Here is a tiny trained network, its code and every weight. The questions are about switching its units off for an input and a class, where a switched-off unit gives its printed mean instead of its output.

import numpy as np


def w(rows, s, z=0):
    codes = np.array(rows[::2]) - 128.0
    scale = np.full(codes.shape[1], s)
    scale[-1] = z or s
    return codes * scale


def f(y):
    return np.maximum(y, 0)


def log_softmax(a):
    a = a - a.max(-1, keepdims=True)
    return a - np.log(np.exp(a).sum(-1, keepdims=True))


def net(x, mask):
    res = np.array(x, float).reshape(1, 2) / 4 @ E
    y = f(res @ A[0][:, :-1].T + A[0][:, -1])
    res = res + np.where(mask, y, B[0][:, -1]) @ B[0][:, :-1]
    return log_softmax(res[-1] @ U[:, :-1].T + U[:, -1])


A, B = {}, {}
E = w([
[155,77,6,174,143],'x0',
[178,82,124,57,228],'x1',
],0.016)
A[0] = w([
[97,127,190,87,133,111],'neuron 0',
[208,72,58,159,174,85],'neuron 1',
[82,105,107,69,160,224],'neuron 2',
[109,109,143,109,123,254],'neuron 3',
[190,68,144,78,190,120],'neuron 4',
[132,145,195,72,147,78],'neuron 5',
[92,88,44,133,163,93],'neuron 6',
[196,146,125,68,250,84],'neuron 7',
[114,123,90,20,184,80],'neuron 8',
[169,109,59,189,122,65],'neuron 9',
[98,87,34,94,117,67],'neuron 10',
[124,109,78,116,115,173],'neuron 11',
[84,168,132,216,77,96],'neuron 12',
[159,109,234,174,125,132],'neuron 13',
[147,134,206,97,111,96],'neuron 14',
[130,80,100,142,135,97],'neuron 15',
],0.012,0.013)
B[0] = w([
[70,117,122,51,178,199],'neuron 0',
[138,65,129,51,162,210],'neuron 1',
[172,203,169,223,164,220],'neuron 2',
[123,199,56,241,236,249],'neuron 3',
[186,209,210,160,40,220],'neuron 4',
[2,53,61,57,89,197],'neuron 5',
[67,83,104,64,156,186],'neuron 6',
[211,142,170,108,61,228],'neuron 7',
[149,113,206,116,37,189],'neuron 8',
[82,88,163,70,130,185],'neuron 9',
[51,126,116,69,103,171],'neuron 10',
[173,120,103,119,164,185],'neuron 11',
[190,114,225,151,10,228],'neuron 12',
[128,68,148,125,151,203],'neuron 13',
[74,38,140,24,177,198],'neuron 14',
[95,135,79,47,156,156],'neuron 15',
],0.0085,0.014)
U = w([
[203,139,155,128,17,83],'0',
[68,72,102,44,198,66],'1',
[169,187,100,221,254,254],'2',
],0.0095,0.008)

Each question gives the input, the list of numbers given to net, and the class t.
The units are the neurons (one row each of A and B). Each row of codes is followed by its name. A weight is (code - 128) times the scale printed after its matrix; where a second scale follows, it is the last column's (A, B and U).
mask holds one flag per neuron, in row order. A switched-off neuron (its flag False) gives its mean, the last column of its row in B, instead of its output. The means were averaged over made-up inputs and are rounded, as every weight is.
A unit's drop is (log p(t) with every unit on - log p(t) with that unit switched off) / (log p(t) with every unit on - log p(t) with every unit switched off).
The circuit of an input: a set's keep is (log p(t) with only the set's units on - log p(t) with every unit switched off) / (log p(t) with every unit on - log p(t) with every unit switched off). Starting from the 12 units with the biggest drops (on a tie, the unit counted first), units are removed one at a time, each time the one whose removal leaves the highest keep (on an exact tie, the one counted first), for as long as the keep stays at least 0.8.
units of the circuit, in order: the units of the circuit, biggest drop first
top k neurons: the k neurons with the biggest drops, biggest first
drop when u is switched off: that unit's drop, to one decimal
input [3,-3], class 2: units of the circuit, in order => [neuron 7; neuron 5]
input [4,5], class 0: units of the circuit, in order => [neuron 4]
input [-3,4], class 0: top 2 neurons => [neuron 7; neuron 4]
input [6,6], class 0: top 3 neurons => [neuron 4; neuron 7; neuron 8]
input [3,1], class 2: top 2 neurons => [neuron 5; neuron 14]
input [2,-3], class 2: top 3 neurons => [neuron 7; neuron 4; neuron 8]
input [3,-1], class 2: top 2 neurons => [neuron 5; neuron 14]
input [-1,-3], class 2: top 3 neurons => [neuron 7; neuron 4; neuron 8]
input [-6,6], class 0: top 4 neurons => [neuron 4; neuron 7; neuron 8; neuron 2]
input [3,4], class 0: drop when neuron 7 is switched off => 0.3
input [-5,6], class 0: drop when neuron 4 is switched off => 0.8
input [3,3], class 2: drop when neuron 8 is switched off => -0.1
